Here is a tiny trained network, its code and every weight. The questions are about switching its units off for an input and a target symbol, where a switched-off unit gives its printed mean instead of its output.

import numpy as np


def w(rows, s, z=0):
    codes = np.array(rows[::2]) - 128.0
    scale = np.full(codes.shape[1], s)
    scale[-1] = z or s
    return codes * scale


def softmax(a):
    e = np.exp(a - a.max(-1, keepdims=True))
    return e / e.sum(-1, keepdims=True)


def log_softmax(a):
    a = a - a.max(-1, keepdims=True)
    return a - np.log(np.exp(a).sum(-1, keepdims=True))


def net(x, mask):
    ids = ['ΓΘΛΣαβεημξπτφψ'.index(c) for c in x.split()]
    T = len(ids)
    res = E[ids] + P[:T]
    u = 0
    for l in range(2):
        r = res
        for j in range(3):
            rows = slice(4 * j, 4 * j + 4)
            q, k, v = (r @ M[l][rows].T for M in (Q, K, V))
            z = softmax(np.where(np.tri(T) > 0, q @ k.T / 4**0.5, -1e9)) @ v
            o = O[l][rows]
            res = res + np.where(mask[u + j], z, o[:, -1]) @ o[:, :-1]
        u += 3
    return log_softmax(res[-1] @ U[:, :-1].T + U[:, -1])


Q, K, V, O = {}, {}, {}, {}
E = w([
[104,122,129,172,83],'Γ',
[99,78,170,177,77],'Θ',
[128,146,56,223,92],'Λ',
[108,138,109,182,82],'Σ',
[80,120,199,129,32],'α',
[94,198,123,149,58],'β',
[106,113,82,73,8],'ε',
[120,17,73,121,62],'η',
[56,101,110,194,240],'μ',
[63,54,173,32,91],'ξ',
[65,223,51,51,179],'π',
[99,119,5,89,164],'τ',
[17,168,182,64,235],'φ',
[69,48,104,11,210],'ψ',
],0.011)
P = w([
[207,133,154,126,140],'0',
[253,133,170,119,144],'1',
[165,129,102,59,133],'2',
[107,132,130,165,126],'3',
[118,125,92,77,122],'4',
[75,128,116,166,120],'5',
[86,121,82,82,111],'6',
[48,125,105,169,118],'7',
[65,123,75,90,103],'8',
[32,127,98,173,112],'9',
],0.017)
Q[0] = w([
[96,117,131,122,109],'L0H1',
[156,117,108,108,118],'L0H1',
[127,174,115,114,140],'L0H1',
[82,113,82,166,114],'L0H1',
[119,112,72,51,128],'L0H2',
[144,179,93,110,123],'L0H2',
[182,138,162,97,122],'L0H2',
[253,128,167,117,202],'L0H2',
[129,131,91,126,92],'L0H3',
[100,89,137,168,106],'L0H3',
[114,131,130,152,92],'L0H3',
[113,135,160,155,147],'L0H3',
],0.021)
K[0] = w([
[102,143,77,106,148],'L0H1',
[135,145,173,118,167],'L0H1',
[130,88,152,79,115],'L0H1',
[57,112,122,144,118],'L0H1',
[94,126,120,75,216],'L0H2',
[134,75,151,97,143],'L0H2',
[251,137,126,117,156],'L0H2',
[207,151,184,135,148],'L0H2',
[96,150,81,156,62],'L0H3',
[135,117,157,194,119],'L0H3',
[103,132,150,157,93],'L0H3',
[129,130,169,141,160],'L0H3',
],0.018)
V[0] = w([
[151,164,148,176,117],'L0H1',
[164,126,207,170,118],'L0H1',
[119,119,168,81,171],'L0H1',
[140,122,164,81,66],'L0H1',
[162,90,89,125,30],'L0H2',
[117,6,119,117,187],'L0H2',
[158,76,25,180,166],'L0H2',
[143,226,54,123,148],'L0H2',
[137,128,166,137,160],'L0H3',
[93,168,127,116,121],'L0H3',
[56,94,57,162,84],'L0H3',
[169,125,106,163,106],'L0H3',
],0.012)
O[0] = w([
[181,148,183,155,78,64],'L0H1',
[160,98,198,169,130,25],'L0H1',
[100,101,168,93,158,113],'L0H1',
[54,120,107,138,101,168],'L0H1',
[84,100,1,139,28,151],'L0H2',
[139,24,92,132,212,179],'L0H2',
[244,128,7,165,186,112],'L0H2',
[197,242,107,89,143,127],'L0H2',
[176,147,101,123,71,58],'L0H3',
[132,81,124,166,152,163],'L0H3',
[138,147,208,153,159,253],'L0H3',
[144,150,125,66,155,131],'L0H3',
],0.0088,0.0045)
Q[1] = w([
[156,168,114,254,102],'L1H1',
[76,209,116,120,181],'L1H1',
[143,183,175,66,109],'L1H1',
[69,97,148,90,118],'L1H1',
[150,134,77,73,90],'L1H2',
[103,140,182,190,95],'L1H2',
[120,75,133,150,206],'L1H2',
[53,136,91,172,120],'L1H2',
[58,118,99,160,149],'L1H3',
[102,115,111,55,68],'L1H3',
[134,147,99,118,112],'L1H3',
[163,129,164,106,189],'L1H3',
],0.0096)
K[1] = w([
[189,140,127,255,96],'L1H1',
[42,226,139,144,145],'L1H1',
[176,213,156,41,136],'L1H1',
[64,122,91,89,222],'L1H1',
[128,127,77,92,87],'L1H2',
[118,170,238,186,58],'L1H2',
[100,110,125,183,202],'L1H2',
[64,254,81,193,106],'L1H2',
[66,108,119,224,65],'L1H3',
[94,147,71,159,181],'L1H3',
[164,114,74,107,138],'L1H3',
[179,192,164,99,119],'L1H3',
],0.0077)
V[1] = w([
[146,121,211,106,45],'L1H1',
[190,102,99,204,134],'L1H1',
[102,118,135,242,25],'L1H1',
[119,191,79,225,195],'L1H1',
[103,66,146,111,113],'L1H2',
[131,159,160,253,129],'L1H2',
[126,70,174,2,87],'L1H2',
[31,228,116,182,157],'L1H2',
[181,64,100,101,86],'L1H3',
[123,165,199,173,57],'L1H3',
[174,51,117,251,133],'L1H3',
[134,147,136,192,61],'L1H3',
],0.0061)
O[1] = w([
[103,38,141,2,131,121],'L1H1',
[157,75,79,163,82,3],'L1H1',
[188,36,158,70,122,112],'L1H1',
[245,141,146,154,70,40],'L1H1',
[150,150,140,207,75,122],'L1H2',
[146,7,183,50,74,71],'L1H2',
[63,217,116,227,110,142],'L1H2',
[176,110,143,30,45,204],'L1H2',
[103,51,86,156,101,186],'L1H3',
[109,155,196,196,77,183],'L1H3',
[208,19,163,124,104,87],'L1H3',
[154,140,143,162,61,191],'L1H3',
],0.0049,0.0048)
U = w([
[130,130,165,131,124,190],'Γ',
[116,77,201,170,134,175],'Θ',
[176,166,139,160,114,197],'Λ',
[141,139,163,125,118,225],'Σ',
[61,138,178,168,76,57],'α',
[135,166,172,27,72,252],'β',
[42,172,31,95,26,26],'ε',
[91,82,59,148,106,41],'η',
[163,104,203,122,217,243],'μ',
[2,69,124,89,147,35],'ξ',
[116,237,112,90,118,63],'π',
[123,152,55,32,169,129],'τ',
[84,168,235,95,200,184],'φ',
[57,143,111,209,181,72],'ψ',
],0.0043,0.0035)

Each question gives the input, a string of symbols that net reads in full, and the target symbol t.
The units are the heads (4 rows each of Q, K, V and O). Each row of codes is followed by its name. A weight is (code - 128) times the scale printed after its matrix; where a second scale follows, it is the last column's (O and U).
mask holds one flag per head, layer by layer. A switched-off head (its flag False) gives its mean, the last column of its rows in O, instead of its output. The means were averaged over made-up inputs and are rounded, as every weight is.
A unit's drop is (log p(t) with every unit on - log p(t) with that unit switched off) / (log p(t) with every unit on - log p(t) with every unit switched off).
The circuit of an input: a set's keep is (log p(t) with only the set's units on - log p(t) with every unit switched off) / (log p(t) with every unit on - log p(t) with every unit switched off). Starting from all 6 units, units are removed one at a time, each time the one whose removal leaves the highest keep (on an exact tie, the one counted first), for as long as the keep stays at least 0.8.
units of the circuit, in order: the units of the circuit, biggest drop first
most important unit: the unit with the biggest drop
which heads matter: for each layer, one digit per head in row order, 1 if its drop is at least 0.15 and else 0, layers parted by /
input μ Θ η Γ Θ ψ Γ, target ψ: units of the circuit, in order : (L0H2, L1H1, L1H2, L0H1)
input β ξ μ ξ α β ε η Σ, target η: units of the circuit, in order : (L0H2, L1H3)
input Σ φ ψ β β ε ξ, target ξ: units of the circuit, in order : (L0H2, L0H1)
input Θ ξ β φ φ β ε ψ φ, target ψ: units of the circuit, in order : (L0H2, L0H1, L1H1, L1H2)
input Σ ε Γ ε φ, target φ: units of the circuit, in order : (L0H2)
input π Γ β ξ τ ψ τ β α, target τ: which heads matter : 110 / 001
input β Λ φ Θ ξ φ Λ Σ φ μ, target μ: units of the circuit, in order : (L0H2, L1H2)
input α ε ε π η, target π: units of the circuit, in order : (L0H2, L1H3, L1H2)
input β ξ Λ, target ξ: units of the circuit, in order : (L0H2, L1H1, L0H1)
input β ε β φ φ Σ α τ Σ, target τ: units of the circuit, in order : (L0H2, L1H2)
input π ε τ β ξ, target τ: units of the circuit, in order : (L0H2, L1H3)
input φ Γ β Θ η Σ τ φ β, target φ: units of the circuit, in order : (L0H2, L0H3)
input Λ μ ε β μ ε ξ ξ η, target ξ: which heads matter : 010 / 000
input β ψ β, target ψ: units of the circuit, in order : (L1H2, L0H2, L1H1)
input η Θ Λ, target η: units of the circuit, in order : (L0H2, L1H3)
input Λ φ π, target φ: units of the circuit, in order : (L0H2, L0H1)
input β ε ε β α, target ε: most important unit : L0H2
input φ π α β ψ, target ψ: units of the circuit, in order : (L0H2, L1H2, L1H1)
input β π β β, target β: which heads matter : 110 / 110
input μ Θ α η ξ Λ ε, target ξ: most important unit : L0H2
input Θ β β ε φ β Λ μ π, target π: which heads matter : 010 / 100
input π φ Λ ξ Θ, target ξ: which heads matter : 010 / 100
input ψ β Λ, target ψ: which heads matter : 010 / 110
input β β Λ, target β: which heads matter : 110 / 100
input Θ ε φ Θ τ, target φ: which heads matter : 010 / 000
input τ π ε μ ψ ε ξ φ τ, target φ: which heads matter : 011 / 000
input φ β Λ, target φ: which heads matter : 010 / 000
input ε Λ π ψ π τ ξ, target τ: most important unit : L0H1
input β β ξ Λ, target Λ: which heads matter : 110 / 100
